Below is a small trained network, with its code and all its weights. Each question gives an input and a class and asks what happens when units are switched off, that is, made to give their printed mean instead of their output.

import numpy as np


def w(rows, s, z=0):
    codes = np.array(rows[::2]) - 128.0
    scale = np.full(codes.shape[1], s)
    scale[-1] = z or s
    return codes * scale


def f(y):
    return np.maximum(y, 0)


def log_softmax(a):
    a = a - a.max(-1, keepdims=True)
    return a - np.log(np.exp(a).sum(-1, keepdims=True))


def net(x, mask):
    res = np.array(x, float).reshape(1, 4) / 4 @ E
    y = f(res @ A[0][:, :-1].T + A[0][:, -1])
    res = res + np.where(mask, y, B[0][:, -1]) @ B[0][:, :-1]
    return log_softmax(res[-1] @ U[:, :-1].T + U[:, -1])


A, B = {}, {}
E = w([
[121,176,90,61,134,145,129,177,152,110,123,167],'x0',
[148,130,159,121,140,73,173,79,130,75,106,174],'x1',
[74,207,156,108,64,114,101,101,95,86,100,103],'x2',
[141,140,128,183,101,103,118,253,169,30,126,94],'x3',
],0.016)
A[0] = w([
[204,151,202,77,102,133,136,88,24,203,160,139,28],'n0',
[148,100,180,147,159,224,201,77,66,168,136,161,85],'n1',
[112,75,120,211,60,166,90,139,89,212,179,2,104],'n2',
[37,174,98,118,113,233,7,159,129,171,182,71,92],'n3',
[166,83,211,188,79,62,186,100,64,103,131,187,119],'n4',
[107,77,178,229,149,38,105,92,60,182,88,62,251],'n5',
[103,166,143,109,214,156,92,36,86,166,191,132,22],'n6',
[70,197,138,95,62,121,128,110,64,136,114,58,63],'n7',
[23,220,180,117,64,77,140,52,108,67,44,31,83],'n8',
[131,195,99,73,111,165,139,117,116,220,123,146,98],'n9',
[172,159,235,119,206,109,168,53,158,31,31,173,77],'n10',
[123,98,179,211,77,37,133,213,208,98,167,61,237],'n11',
[224,85,81,176,174,120,162,114,227,150,179,129,110],'n12',
],0.0069,0.0024)
B[0] = w([
[195,167,55,109,146,159,120,116,115,128,211,53,196],'n0',
[172,146,69,162,147,119,110,127,146,85,119,72,201],'n1',
[154,119,116,106,76,182,198,187,159,70,177,179,218],'n2',
[183,105,167,179,80,142,144,140,137,112,152,166,211],'n3',
[135,177,103,130,102,168,254,154,165,79,181,201,201],'n4',
[179,163,56,108,95,133,61,203,96,163,27,175,220],'n5',
[113,211,106,75,142,201,161,94,126,138,149,67,204],'n6',
[207,89,171,104,130,133,126,85,157,173,99,148,201],'n7',
[196,59,91,194,155,122,59,123,180,206,171,141,254],'n8',
[149,193,96,78,149,155,173,106,160,117,101,102,190],'n9',
[184,142,162,117,107,227,136,176,127,124,195,130,226],'n10',
[185,172,122,150,106,53,90,120,85,85,141,67,252],'n11',
[230,74,110,169,167,87,73,79,209,161,130,107,204],'n12',
],0.0083,0.014)
U = w([
[133,93,187,161,93,221,208,191,166,71,201,196,57],'0',
[155,30,151,199,152,107,15,34,191,154,109,126,95],'1',
[142,212,114,134,110,80,77,119,83,88,99,2,67],'2',
[140,152,62,86,77,102,120,184,135,112,68,227,254],'3',
[131,111,156,136,122,122,95,125,89,115,105,130,219],'4',
[42,103,200,104,95,40,178,95,42,128,59,144,60],'5',
[23,31,217,75,121,60,137,102,57,123,107,151,70],'6',
[70,35,228,67,142,80,110,130,6,137,58,145,61],'7',
],0.0079,0.0065)

Each question gives the input, the list of numbers given to net, and the class t.
The units are the neurons (one row each of A and B). Each row of codes is followed by its name. A weight is (code - 128) times the scale printed after its matrix; where a second scale follows, it is the last column's (A, B and U).
mask holds one flag per neuron, in row order. A switched-off neuron (its flag False) gives its mean, the last column of its row in B, instead of its output. The means were averaged over made-up inputs and are rounded, as every weight is.
A unit's drop is (log p(t) with every unit on - log p(t) with that unit switched off) / (log p(t) with every unit on - log p(t) with every unit switched off).
The circuit of an input: a set's keep is (log p(t) with only the set's units on - log p(t) with every unit switched off) / (log p(t) with every unit on - log p(t) with every unit switched off). Starting from the 12 units with the biggest drops (on a tie, the unit counted first), units are removed one at a time, each time the one whose removal leaves the highest keep (on an exact tie, the one counted first), for as long as the keep stays at least 0.8.
circuit, biggest first: the units of the circuit, biggest drop first
top k neurons: the k neurons with the biggest drops, biggest first
drop when u is switched off: that unit's drop, to one decimal
input [3,4,6,-7], class 2: top 4 neurons	n6, n0, n9, n12
input [4,3,1,8], class 2: circuit, biggest first	n11
input [1,-8,0,-6], class 0: top 2 neurons	n3, n2
input [-6,-5,2,-7], class 2: top 4 neurons	n0, n6, n1, n4
input [-6,2,1,-5], class 3: top 2 neurons	n5, n11
input [-7,-4,2,4], class 3: circuit, biggest first	n5, n2, n10
input [-8,-5,5,2], class 3: circuit, biggest first	n5, n2
input [4,-3,-4,-3], class 1: top 2 neurons	n2, n4
input [-4,7,-1,-4], class 0: top 2 neurons	n4, n10
input [-7,6,1,-5], class 3: top 2 neurons	n5, n4
input [-5,0,0,-3], class 3: top 2 neurons	n5, n11
input [-2,-7,8,-4], class 1: top 3 neurons	n8, n7, n4
input [5,7,2,5], class 0: top 2 neurons	n10, n5
input [-2,-6,0,-6], class 0: top 3 neurons	n2, n11, n3
input [0,-2,-8,3], class 1: circuit, biggest first	n12
input [-8,-1,-6,-7], class 3: top 2 neurons	n5, n2
input [-5,5,4,0], class 0: top 2 neurons	n4, n10
input [-8,5,3,5], class 3: top 3 neurons	n5, n4, n11
input [-1,-6,1,-7], class 2: drop when n1 is switched off	0.5
input [-6,-8,2,2], class 0: drop when n3 is switched off	0.3
input [-2,0,5,5], class 1: circuit, biggest first	n8
input [-7,7,6,1], class 0: drop when n10 is switched off	1.3
input [-8,-1,3,-3], class 3: drop when n5 is switched off	0.7
